Below are the code and all the weights of a small trained network. Each question names an input and a class and asks about switching units off, where a switched-off unit gives its printed mean instead of its output.

import numpy as np


def w(rows, s, z=0):
    codes = np.array(rows[::2]) - 128.0
    scale = np.full(codes.shape[1], s)
    scale[-1] = z or s
    return codes * scale


def norm(h):
    return h / np.sqrt((h * h).mean(-1, keepdims=True) + 1e-5)


def f(y):
    return np.maximum(y, 0)


def log_softmax(a):
    a = a - a.max(-1, keepdims=True)
    return a - np.log(np.exp(a).sum(-1, keepdims=True))


def net(x, mask):
    res = np.array(x, float).reshape(1, 8) / 4 @ E
    u = 0
    for l in range(2):
        y = f(norm(res) @ A[l][:, :-1].T + A[l][:, -1])
        res = res + np.where(mask[u : u + 10], y, B[l][:, -1]) @ B[l][:, :-1]
        u += 10
    return log_softmax(norm(res)[-1] @ U[:, :-1].T + U[:, -1])


A, B = {}, {}
E = w([
[49,92,204,221],'x0',
[130,129,128,129],'x1',
[144,121,134,132],'x2',
[176,183,45,247],'x3',
[112,131,119,121],'x4',
[132,21,49,112],'x5',
[117,132,122,125],'x6',
[133,124,129,128],'x7',
],0.012)
A[0] = w([
[251,179,106,72,27],'L0N0',
[166,80,42,90,254],'L0N1',
[178,185,132,160,76],'L0N2',
[135,153,57,184,126],'L0N3',
[111,176,38,253,123],'L0N4',
[152,179,76,91,4],'L0N5',
[98,103,213,244,76],'L0N6',
[155,138,64,68,107],'L0N7',
[90,63,136,193,148],'L0N8',
[54,117,197,84,183],'L0N9',
],0.015,0.0041)
B[0] = w([
[24,186,112,144,193],'L0N0',
[107,46,167,191,245],'L0N1',
[126,129,119,61,162],'L0N2',
[163,86,200,170,195],'L0N3',
[213,89,173,109,244],'L0N4',
[28,201,61,241,159],'L0N5',
[56,200,9,89,219],'L0N6',
[36,106,116,128,193],'L0N7',
[50,88,88,164,203],'L0N8',
[192,152,158,67,209],'L0N9',
],0.011)
A[1] = w([
[187,229,85,89,100],'L1N0',
[36,138,132,155,140],'L1N1',
[174,200,105,186,67],'L1N2',
[111,104,123,126,3],'L1N3',
[188,142,139,173,109],'L1N4',
[94,165,8,95,131],'L1N5',
[192,208,118,91,134],'L1N6',
[129,202,124,114,64],'L1N7',
[178,121,181,135,115],'L1N8',
[178,120,84,222,74],'L1N9',
],0.016,0.012)
B[1] = w([
[56,100,214,204,170],'L1N0',
[138,212,92,112,255],'L1N1',
[191,69,71,88,149],'L1N2',
[34,94,129,210,128],'L1N3',
[173,141,174,86,156],'L1N4',
[96,159,94,209,225],'L1N5',
[154,80,181,205,175],'L1N6',
[36,127,209,217,148],'L1N7',
[122,156,136,191,151],'L1N8',
[203,248,145,89,186],'L1N9',
],0.014,0.0092)
U = w([
[18,173,26,145,2],'0',
[58,2,207,210,118],'1',
[109,79,161,160,209],'2',
[247,90,203,10,155],'3',
],0.0093,0.005)

Each question gives the input, the list of numbers given to net, and the class t.
The units are the neurons (one row each of A and B). Each row of codes is followed by its name. A weight is (code - 128) times the scale printed after its matrix; where a second scale follows, it is the last column's (A, B and U).
mask holds one flag per neuron, layer by layer. A switched-off neuron (its flag False) gives its mean, the last column of its row in B, instead of its output. The means were averaged over made-up inputs and are rounded, as every weight is.
A unit's drop is (log p(t) with every unit on - log p(t) with that unit switched off) / (log p(t) with every unit on - log p(t) with every unit switched off).
The circuit of an input: a set's keep is (log p(t) with only the set's units on - log p(t) with every unit switched off) / (log p(t) with every unit on - log p(t) with every unit switched off). Starting from the 12 units with the biggest drops (on a tie, the unit counted first), units are removed one at a time, each time the one whose removal leaves the highest keep (on an exact tie, the one counted first), for as long as the keep stays at least 0.8.
units of the circuit, in order: the units of the circuit, biggest drop first
top k neurons: the k neurons with the biggest drops, biggest first
k most important neurons of layer l: the k neurons of layer l with the biggest drops, biggest first
input [6,-1,-4,-7,0,-3,-8,4], class 3: 3 most important neurons of layer 0 -> L0N9, L0N0, L0N5
input [5,-8,4,1,3,-5,4,8], class 0: top neuron -> L0N6
input [-3,7,3,8,3,-6,8,8], class 3: 2 most important neurons of layer 0 -> L0N6, L0N4
input [-6,-6,-4,-5,-2,7,-6,-7], class 1: top 3 neurons -> L0N1, L0N6, L1N9
input [-4,0,7,8,0,6,8,-7], class 3: units of the circuit, in order -> L1N9, L0N4
input [-2,6,-6,-8,4,7,-6,-8], class 3: 2 most important neurons of layer 1 -> L1N5, L1N0
input [6,8,-8,3,0,6,-4,0], class 0: 2 most important neurons of layer 0 -> L0N6, L0N1
input [3,6,-5,7,6,4,-3,-1], class 3: units of the circuit, in order -> L0N4, L1N9
input [-6,-2,3,2,6,7,6,5], class 1: top 2 neurons -> L0N1, L0N6
input [6,0,-3,-3,3,-1,-3,-6], class 0: top 2 neurons -> L0N6, L0N8
input [6,-6,-8,-8,-3,-7,8,7], class 3: units of the circuit, in order -> L0N9, L1N5
input [8,-3,8,-8,5,4,0,-1], class 0: units of the circuit, in order -> L0N4, L0N1, L1N1
input [4,-4,-1,7,1,-3,-6,-5], class 3: top 2 neurons -> L0N4, L0N3
input [-6,-8,8,3,5,-8,-4,6], class 1: units of the circuit, in order -> L1N0
input [-5,-1,-5,4,-5,-8,2,-2], class 1: units of the circuit, in order -> L1N0, L1N6
input [-3,5,-4,4,7,-7,-8,8], class 1: 2 most important neurons of layer 0 -> L0N1, L0N2
input [8,2,7,6,3,6,-4,6], class 0: 3 most important neurons of layer 1 -> L1N9, L1N6, L1N0
input [5,4,-6,-5,-2,-4,3,3], class 0: top 2 neurons -> L0N4, L0N6
input [4,-6,-2,-6,-5,-5,8,-5], class 3: top 2 neurons -> L0N9, L1N5
input [0,-6,-3,-7,4,5,-5,2], class 3: 2 most important neurons of layer 1 -> L1N5, L1N0
input [8,2,-2,4,-3,-8,8,-8], class 0: 2 most important neurons of layer 0 -> L0N6, L0N8
input [-2,7,3,-7,2,3,-1,-6], class 3: units of the circuit, in order -> L0N9
input [-6,7,-8,-6,-1,-8,-8,-5], class 1: top 2 neurons -> L1N0, L1N6
input [-3,5,-4,6,4,3,2,2], class 3: 2 most important neurons of layer 0 -> L0N4, L0N8
input [-5,-8,-4,4,8,-8,-6,3], class 1: 4 most important neurons of layer 1 -> L1N0, L1N6, L1N7, L1N9
